Table B holds the same points as the rows below and some others, measured another way and shuffled. Each row below is followed by which row of B it is.
B, 72 rows:
148,-35,22,32,-209,345,-51,-81,43,175,-333,-40,-88,239,-53,-88,211,-100,-20,224,32,57
136,-17,-49,-60,-84,-122,-22,145,-136,-42,111,70,-39,-6,160,-154,-15,-36,43,-105,138,120
53,-37,-12,-67,253,-60,-23,-152,-2,-56,-35,-59,34,-79,-42,138,-78,75,-62,-93,2,-32
-48,-111,-79,-145,309,-304,-35,-14,-105,-235,128,-49,94,-208,16,43,-208,12,25,-147,36,-66
66,-29,-22,-77,252,-210,-20,-82,-11,-115,12,-41,65,-124,24,107,-129,67,-34,-123,-5,-23
240,80,15,95,-239,318,78,-42,-2,188,-131,28,-124,232,53,-117,260,-68,-90,132,193,190
77,-77,-99,-29,-169,-145,-38,180,-107,-80,66,50,1,32,83,-207,59,-149,65,27,109,87
172,-6,15,-7,-170,224,-14,7,-51,129,-146,12,-101,165,62,-132,123,-56,-8,74,117,114
107,-69,-39,-79,-59,-74,-99,77,-59,-21,-67,22,-18,12,67,-95,-14,-27,57,-23,2,27
0,-91,-66,-63,103,-183,-23,12,-83,-152,39,-27,75,-72,11,-34,-57,-87,31,-7,59,13
155,-7,-47,-77,112,-214,-95,6,31,-34,26,34,-5,-92,60,77,-74,143,-30,-204,-55,-15
166,24,20,-14,58,84,-66,-146,68,57,-186,-14,-20,37,5,99,39,83,-39,-10,-39,13
257,102,40,121,-420,381,-146,-67,104,157,-350,65,-88,325,126,-147,293,-114,91,272,29,198
139,-24,-37,-60,-60,49,-52,31,-63,17,-53,33,-59,26,65,-75,37,14,18,-32,64,39
160,141,-66,-1,-2,-422,-217,69,205,-431,-38,22,135,-82,461,-134,-223,4,251,12,-44,87
164,-1,10,-27,2,158,-56,-110,42,99,-194,-17,-65,73,-22,46,71,69,-49,6,-12,7
106,-44,-4,-48,138,-166,-34,-34,46,-11,-84,-56,27,-25,8,60,-73,45,-56,-77,-37,-9
-46,-129,-144,11,-56,-115,-106,62,5,-77,107,-10,35,73,-93,-94,118,-181,2,34,60,38
165,-15,10,1,-8,-41,-45,-19,37,116,-79,1,-28,76,-8,36,55,28,-78,-73,-13,67
16,-206,-96,-3,-389,234,-331,160,72,255,-133,4,-148,380,-153,-229,263,-188,36,80,-58,54
177,1,23,6,-29,149,-39,-98,56,164,-183,-12,-69,117,-44,50,111,51,-88,-3,-4,41
66,-69,-55,-15,-165,150,-9,29,-103,-23,-108,2,-22,100,12,-177,133,-174,52,180,137,62
15,-76,-82,-92,125,-138,-28,-2,-98,-176,52,-13,48,-111,36,-37,-78,-35,45,-33,72,-18
-127,-233,-82,-250,348,-82,135,36,-393,-139,229,-74,1,-233,-106,-53,-197,-42,-43,-168,238,-88
186,-14,29,-23,-139,262,-51,-63,-14,145,-274,1,-92,137,6,-47,126,-2,-5,99,17,40
1,-75,-62,-144,271,-169,-43,-62,-86,-208,37,-45,59,-184,35,47,-178,53,35,-107,32,-76
76,-96,-28,-9,-128,131,14,30,-86,96,-115,-25,-49,131,-66,-121,143,-140,-36,116,104,61
44,-54,-76,-101,104,-147,-62,18,-69,-186,26,-5,35,-110,89,-50,-107,1,69,-51,51,-21
155,-13,2,76,-261,387,-8,-75,-11,218,-221,12,-103,266,-80,-91,311,-129,-55,208,109,124
208,52,13,-4,-1,98,-61,-98,61,90,-134,14,-64,62,46,58,57,105,-50,-56,-2,52
89,-36,-7,-40,-10,216,-54,-119,-15,12,-210,-39,-36,69,-17,-20,67,-26,14,113,39,-6
96,-39,-42,-52,21,-35,-62,-6,-29,-29,-31,4,-13,-3,30,-24,4,5,3,-43,34,22
161,-40,-41,-24,-203,127,-37,77,-49,100,-113,34,-91,122,29,-145,136,-49,3,52,73,64
-176,-241,-204,-86,98,-31,-263,84,90,-4,247,-103,-82,139,-206,-93,21,-79,-71,-184,41,-59
153,-21,2,-51,24,85,-83,-68,27,94,-137,-6,-67,54,-4,42,29,88,-43,-65,-23,6
63,-93,-7,-43,-42,370,72,-113,-139,111,-197,-53,-78,101,-136,-54,161,-92,-58,169,148,0
199,-37,-51,40,-394,142,-60,138,-55,167,-123,93,-98,208,18,-200,273,-137,17,123,69,134
47,-55,15,-54,190,94,-38,-194,30,4,-184,-94,16,6,-87,117,-20,30,-51,28,-22,-49
-28,-94,-143,-104,151,-306,-44,78,-112,-264,208,8,78,-171,54,-60,-115,-47,52,-115,89,-25
-39,-98,-86,-131,165,-117,-22,-4,-154,-248,62,-34,61,-144,53,-68,-129,-60,87,-14,110,-37
118,-40,-42,0,-204,77,-4,78,-84,11,-83,24,-35,110,62,-187,125,-148,40,129,127,107
88,-86,-57,23,-138,72,-40,27,79,76,-183,-61,-33,170,-76,-110,153,-125,-51,148,21,15
91,5,-1,-89,309,-189,59,-129,-42,-164,-28,-50,77,-189,61,130,-164,95,-34,-93,32,-40
16,-51,-87,-90,156,-270,-53,29,-86,-241,124,6,83,-153,98,-26,-131,-21,70,-92,62,1
85,5,6,-74,264,14,-19,-212,-2,-88,-106,-49,31,-109,3,158,-91,115,-30,-56,0,-48
51,-67,-61,-65,18,-76,-22,26,-96,-105,3,-3,25,-35,42,-78,-13,-76,41,13,84,29
97,-32,-17,-42,99,-50,-54,-68,5,7,-52,-16,2,-7,-15,65,-8,36,-40,-72,-5,14
172,46,22,-17,170,44,-46,-268,-119,94,30,135,19,-125,-109,340,113,173,-75,-204,-49,47
58,-47,-16,-74,210,-173,-60,-89,-12,-99,-30,-36,68,-102,13,100,-112,47,-5,-94,-34,-22
-202,-149,-55,-162,366,39,42,-199,-231,-388,-30,-152,151,-200,-28,-18,-201,-168,127,167,177,-99
380,212,144,-144,304,-291,321,-164,-316,-268,-181,116,147,-498,361,197,-283,251,69,-75,76,18
53,-32,-11,-98,292,-106,-11,-135,-38,-109,-10,-54,45,-136,7,127,-140,92,-33,-121,16,-44
72,-47,-59,-76,119,-146,-58,-5,-38,-73,52,6,14,-80,22,29,-58,43,-11,-127,20,-2
107,-75,-80,-142,179,-462,-158,84,23,-146,34,39,66,-209,60,89,-189,150,34,-253,-168,-100
198,-9,24,25,-150,175,-83,-45,64,216,-215,11,-89,190,-34,-2,167,6,-64,36,-29,74
103,-23,-61,27,-137,-10,43,53,-71,-28,-2,22,3,68,40,-133,133,-149,-2,101,144,110
-321,-289,-293,-93,207,-351,-286,120,13,-269,465,-72,77,-32,-196,-80,-56,-190,22,-199,50,-66
-22,-134,-137,-165,294,-465,-126,-38,3,-376,-85,-28,192,-342,-33,131,-211,54,107,-39,-195,-253
138,-85,-22,29,-341,216,-88,106,-5,195,-198,8,-108,281,-22,-219,228,-169,5,164,59,113
11,-85,-96,-59,124,-360,-95,46,-5,-201,76,-6,109,-118,30,6,-94,-46,45,-74,-31,-18
205,-12,-7,50,-331,303,-46,24,6,201,-236,36,-120,251,3,-155,265,-100,-10,176,70,115
38,-44,44,-89,91,30,-205,-146,-260,18,105,139,38,-65,5,157,-10,22,117,-198,-8,137
44,-44,-3,20,-21,213,-4,-152,5,3,-234,-76,19,117,-72,-23,125,-138,-5,228,63,30
95,28,32,36,15,172,-50,-173,129,-34,-282,-107,17,142,55,-20,36,-71,11,199,34,53
222,17,35,118,-403,451,-231,-232,-198,403,-110,323,-66,201,-230,228,565,-44,33,21,-92,232
100,106,-211,168,-57,87,125,-136,112,-160,162,40,13,22,-55,-2,337,-96,-126,149,243,74
156,51,-69,-60,79,-106,129,92,-143,-95,254,41,-64,-90,188,-118,-57,56,-66,-187,276,116
-68,-117,-64,-128,320,-244,-37,-57,-90,-229,86,-79,105,-171,-8,52,-196,-15,22,-99,37,-61
21,-76,-75,-133,225,-208,-42,-13,-83,-188,62,-23,48,-172,38,28,-155,49,27,-126,28,-64
154,-27,-28,-10,-122,65,-50,14,-16,65,-122,25,-47,84,17,-63,108,-33,-5,33,29,55
73,-124,-66,-61,-180,177,50,86,-221,68,-48,33,-76,67,-64,-183,163,-146,4,108,166,46
179,11,2,-27,4,83,-53,-73,27,78,-130,4,-58,48,21,35,48,78,-44,-44,3,27
Rows of B count from 0, top down.

-54,-165,4,-113,79,-162,-224,-98,218,-221,205,136,91,212,-53,71,-79,-68,66,-118,214,-62,-108,61,39 | 11
1,-130,-15,-97,87,-112,-195,-73,202,-221,132,173,88,271,-69,90,-80,-71,61,-73,186,-74,-77,9,57 | 45
-139,-30,147,117,-1,-141,-105,8,185,26,233,199,88,208,-95,77,88,124,-1,-205,122,-43,-123,46,-71 | 4
-41,-94,88,13,34,-101,-182,-114,245,-117,270,280,109,342,-74,-24,-107,-76,49,-223,196,-72,-105,-17,-27 | 24
35,-141,-10,317,47,-172,-557,21,133,155,108,1,317,181,-153,219,-60,558,88,33,468,-253,-68,114,114 | 33
-114,112,-83,-225,111,16,240,97,-110,-243,-324,-118,-215,-79,-67,156,124,-6,-89,282,-194,71,159,4,29 | 46
-121,-87,134,11,-3,-134,-198,-51,247,-6,265,274,115,308,-91,39,38,18,75,-215,160,-73,-126,13,-76 | 42
-162,75,-75,-238,-81,62,141,122,-279,134,-214,-130,-234,-188,108,188,107,37,-90,311,-20,10,357,-192,21 | 28
-128,14,41,-9,-64,-30,123,116,-42,148,40,88,-114,-57,26,88,108,87,-78,-36,54,6,84,-132,-27 | 60
165,-80,121,232,292,-175,-128,54,570,-407,182,340,90,376,-222,-280,-63,-22,-16,-581,0,76,-599,180,99 | 53
-88,-48,40,14,-76,-127,-16,-62,-144,-169,433,-35,77,234,256,496,-73,-179,-217,-33,246,-18,184,-88,126 | 61
-149,21,175,149,-16,-96,-121,-8,159,99,205,197,71,224,-103,-20,48,150,-6,-198,99,-54,-82,21,-99 | 68
-2,115,-101,54,124,22,269,94,-145,-185,-244,-152,-199,-199,-56,31,-59,129,-196,175,-65,64,128,-21,97 | 19
-129,-90,105,57,-16,-163,-235,21,168,61,219,158,140,227,-71,192,117,172,53,-123,203,-94,-88,48,-33 | 55
82,-87,31,-66,118,-104,-551,19,155,-195,147,-18,134,445,125,152,-65,-109,-18,-99,157,-42,-103,31,257 | 47
-84,37,-73,-174,3,7,272,184,-119,-12,-196,-21,-235,-170,33,152,152,16,-96,130,-82,68,138,-134,42 | 71
-48,174,193,200,-53,88,-109,93,56,276,11,249,-8,343,-34,-98,63,131,-61,-124,-17,-48,48,-180,-46 | 70
-7,-78,123,206,113,-196,-143,105,336,-103,203,228,139,265,-151,64,128,184,2,-339,101,-11,-348,132,26 | 10
-192,-8,162,102,-48,-117,-170,-45,114,116,237,146,91,195,-72,41,38,149,13,-129,150,-76,-13,21,-104 | 22
-209,17,176,101,-61,-90,-117,-61,99,128,237,170,63,188,-75,-7,19,122,-5,-137,131,-66,4,-3,-136 | 25
-129,-38,-195,-391,-13,-31,161,182,-220,-52,-310,-123,-154,-156,36,546,286,75,7,467,13,-30,306,-100,72 | 5
-331,210,439,271,50,-75,-191,-163,313,79,251,120,-75,142,-221,-820,-159,63,-67,-506,-188,108,-269,206,-282 | 57
-180,30,124,67,-68,-57,13,50,24,170,131,119,-41,38,-25,20,84,128,-49,-101,72,-8,36,-63,-85 | 15
-30,-202,8,-48,67,-200,-241,-63,251,-191,263,172,147,236,-57,152,-42,-9,72,-168,278,-84,-159,65,52 | 43
13,66,-47,-54,64,22,250,243,-35,-49,-203,32,-225,-91,20,75,145,28,-142,3,-125,100,7,-126,100 | 36
27,-196,-56,1,-18,-169,-170,255,153,125,56,261,206,273,-60,659,395,321,125,27,290,-163,-87,-54,94 | 66
-36,55,-105,-170,106,-7,314,195,-65,-190,-287,-32,-225,-121,-47,179,171,20,-106,167,-148,90,68,-53,77 | 6
-52,28,64,77,5,-40,238,170,95,52,25,209,-132,-17,-50,-12,132,76,-92,-198,-27,63,-96,-104,-23 | 16
-125,84,-90,-247,135,-26,174,42,-72,-316,-291,-123,-156,-24,-106,200,108,-4,-51,313,-154,42,148,69,15 | 31
-68,-31,-128,85,-26,-58,-214,177,-265,259,-187,-367,-45,-359,56,210,3,491,-92,308,258,-98,223,-20,165 | 56
3,74,-101,-177,224,-44,213,127,52,-431,-317,-31,-129,77,-151,233,161,-5,-63,200,-197,69,-17,91,86 | 18
45,-43,-58,-71,173,-78,-7,-40,172,-359,-38,139,26,234,-144,100,-57,-49,11,12,58,-27,-71,47,63 | 58
-186,58,-62,-280,116,-59,150,-43,-55,-325,-211,-106,-134,-31,-126,158,65,-39,-20,299,-121,28,162,99,-42 | 27
